Below is a small trained network, with its code and all its weights. Each question gives an input and a target symbol and asks what happens when units are switched off, that is, made to give their printed mean instead of their output.

import numpy as np


def w(rows, s, z=0):
    codes = np.array(rows[::2]) - 128.0
    scale = np.full(codes.shape[1], s)
    scale[-1] = z or s
    return codes * scale


def f(y):
    return y / 2 * (1 + np.tanh(0.7978845608 * (y + 0.044715 * y**3)))


def softmax(a):
    e = np.exp(a - a.max(-1, keepdims=True))
    return e / e.sum(-1, keepdims=True)


def log_softmax(a):
    a = a - a.max(-1, keepdims=True)
    return a - np.log(np.exp(a).sum(-1, keepdims=True))


def net(x, mask):
    ids = ['ΞΠΨαβδεζημφω'.index(c) for c in x.split()]
    T = len(ids)
    res = E[ids] + P[:T]
    q, k, v = (res @ M[0].T for M in (Q, K, V))
    z = softmax(np.where(np.tri(T) > 0, q @ k.T / 3**0.5, -1e9)) @ v
    res = res + np.where(mask[0], z, O[0][:, -1]) @ O[0][:, :-1]
    y = f(res @ A[0][:, :-1].T + A[0][:, -1])
    res = res + np.where(mask[1:13], y, B[0][:, -1]) @ B[0][:, :-1]
    return log_softmax(res[-1] @ U[:, :-1].T + U[:, -1])


Q, K, V, O, A, B = {}, {}, {}, {}, {}, {}
E = w([
[138,126,147,109,192],'Ξ',
[114,162,218,67,169],'Π',
[83,57,170,196,84],'Ψ',
[198,215,60,133,96],'α',
[221,123,91,233,91],'β',
[59,85,161,166,33],'δ',
[71,90,111,100,91],'ε',
[183,203,148,91,151],'ζ',
[113,149,123,66,149],'η',
[172,216,87,77,139],'μ',
[171,249,151,53,107],'φ',
[96,144,180,95,163],'ω',
],0.014)
P = w([
[190,154,107,67,121],'0',
[154,187,128,6,142],'1',
[94,48,110,61,108],'2',
[106,189,81,179,193],'3',
[151,128,188,124,19],'4',
[123,187,160,179,160],'5',
[116,157,183,163,95],'6',
[83,154,167,165,120],'7',
[61,62,134,178,98],'8',
[71,126,138,221,138],'9',
],0.013)
Q[0] = w([
[155,57,145,66,40],'head 0',
[182,171,254,107,6],'head 0',
[151,102,136,113,196],'head 0',
],0.0057)
K[0] = w([
[125,217,86,88,175],'head 0',
[115,212,189,254,139],'head 0',
[169,143,71,92,56],'head 0',
],0.0082)
V[0] = w([
[83,130,171,81,162],'head 0',
[113,29,196,161,118],'head 0',
[159,149,248,152,131],'head 0',
],0.014)
O[0] = w([
[234,133,209,193,47,68],'head 0',
[142,67,100,75,92,1],'head 0',
[142,94,68,162,5,144],'head 0',
],0.012,0.0097)
A[0] = w([
[158,165,85,90,180,164],'neuron 0',
[30,83,148,125,59,100],'neuron 1',
[99,147,106,75,143,187],'neuron 2',
[213,157,71,63,116,253],'neuron 3',
[101,156,151,46,108,201],'neuron 4',
[103,41,101,167,123,130],'neuron 5',
[76,109,110,178,119,85],'neuron 6',
[129,189,161,165,20,168],'neuron 7',
[8,188,104,135,136,168],'neuron 8',
[201,137,144,166,148,202],'neuron 9',
[169,110,86,164,132,93],'neuron 10',
[109,144,128,149,108,186],'neuron 11',
],0.011,0.0058)
B[0] = w([
[103,97,140,131,95,187],'neuron 0',
[131,98,181,98,143,150],'neuron 1',
[184,49,125,210,117,171],'neuron 2',
[82,12,187,100,103,163],'neuron 3',
[122,71,98,72,221,159],'neuron 4',
[144,177,102,115,168,144],'neuron 5',
[212,171,92,56,169,149],'neuron 6',
[109,101,86,180,127,194],'neuron 7',
[176,110,121,184,152,253],'neuron 8',
[3,84,202,141,54,164],'neuron 9',
[152,165,156,68,129,133],'neuron 10',
[74,109,76,159,198,163],'neuron 11',
],0.0072,0.017)
U = w([
[84,185,164,102,97,63],'Ξ',
[65,114,103,43,77,70],'Π',
[170,128,152,132,18,1],'Ψ',
[164,92,110,53,51,59],'α',
[126,155,161,110,70,78],'β',
[136,142,162,119,39,129],'δ',
[33,166,89,148,113,178],'ε',
[60,76,174,153,137,252],'ζ',
[144,254,98,129,172,75],'η',
[160,97,62,96,161,85],'μ',
[118,205,88,139,84,157],'φ',
[162,224,178,147,114,66],'ω',
],0.0078,0.004)

Each question gives the input, a string of symbols that net reads in full, and the target symbol t.
The units are the heads (3 rows each of Q, K, V and O) and the neurons (one row each of A and B). Each row of codes is followed by its name. A weight is (code - 128) times the scale printed after its matrix; where a second scale follows, it is the last column's (O, A, B and U).
mask holds one flag per unit, heads first, then neurons. A switched-off unit (its flag False) gives its mean, the last column of its rows in O or B, instead of its output. The means were averaged over made-up inputs and are rounded, as every weight is.
A unit's drop is (log p(t) with every unit on - log p(t) with that unit switched off) / (log p(t) with every unit on - log p(t) with every unit switched off).
The circuit of an input: a set's keep is (log p(t) with only the set's units on - log p(t) with every unit switched off) / (log p(t) with every unit on - log p(t) with every unit switched off). Starting from the 12 units with the biggest drops (on a tie, the unit counted first), units are removed one at a time, each time the one whose removal leaves the highest keep (on an exact tie, the one counted first), for as long as the keep stays at least 0.8.
units of the circuit, in order: the units of the circuit, biggest drop first
most important unit: the unit with the biggest drop
top k neurons: the k neurons with the biggest drops, biggest first
drop when u is switched off: that unit's drop, to one decimal
input δ β Π β β μ, target μ: units of the circuit, in order -> head 0; neuron 9
input β β α α β, target η: units of the circuit, in order -> head 0; neuron 3
input δ φ β φ β α, target μ: units of the circuit, in order -> head 0; neuron 9
input β Π ω ζ, target ζ: top 3 neurons -> neuron 3; neuron 9; neuron 6
input φ β β φ, target μ: top 4 neurons -> neuron 9; neuron 4; neuron 8; neuron 2
input β β ε, target μ: top 3 neurons -> neuron 9; neuron 4; neuron 3
input Ξ φ δ β η μ, target ζ: units of the circuit, in order -> neuron 3; head 0
input α ε β φ, target ζ: most important unit -> neuron 0
input φ μ α α ε α, target ζ: units of the circuit, in order -> neuron 9; neuron 3; neuron 6
input Ψ φ α μ, target ζ: units of the circuit, in order -> neuron 3; head 0; neuron 0
input φ φ ε ζ, target ζ: units of the circuit, in order -> head 0; neuron 9
input β ε β Π, target μ: units of the circuit, in order -> head 0; neuron 9; neuron 4
input β Ξ β β ω β β Ψ, target μ: units of the circuit, in order -> head 0; neuron 6; neuron 9
input α η ε β η, target μ: top neuron -> neuron 4
input α β β β ζ, target μ: top 2 neurons -> neuron 4; neuron 9
input β β μ α φ, target η: top 2 neurons -> neuron 3; neuron 9
input β ω α φ α, target ε: top 2 neurons -> neuron 7; neuron 9
input α β α ω, target η: top 2 neurons -> neuron 3; neuron 9
input δ ζ β β ω α, target ζ: units of the circuit, in order -> neuron 3; head 0
input μ δ μ η φ, target ζ: top 3 neurons -> neuron 9; neuron 7; neuron 4
input α ζ δ α μ, target η: units of the circuit, in order -> head 0
input φ ε β β β β α, target μ: top 2 neurons -> neuron 9; neuron 8
input δ Ψ β μ, target μ: top 3 neurons -> neuron 9; neuron 4; neuron 2
input α α β β, target μ: top 3 neurons -> neuron 9; neuron 2; neuron 8
input β φ η α Ψ φ φ, target ε: top 2 neurons -> neuron 7; neuron 11
input ε μ β Ψ ζ β β ε, target μ: top 2 neurons -> neuron 9; neuron 6
input ω β β α α, target η: top neuron -> neuron 3
input ε α μ ω β β β β β φ, target μ: drop when neuron 9 is switched off -> 0.2
input β β φ α α, target η: drop when head 0 is switched off -> 1.8
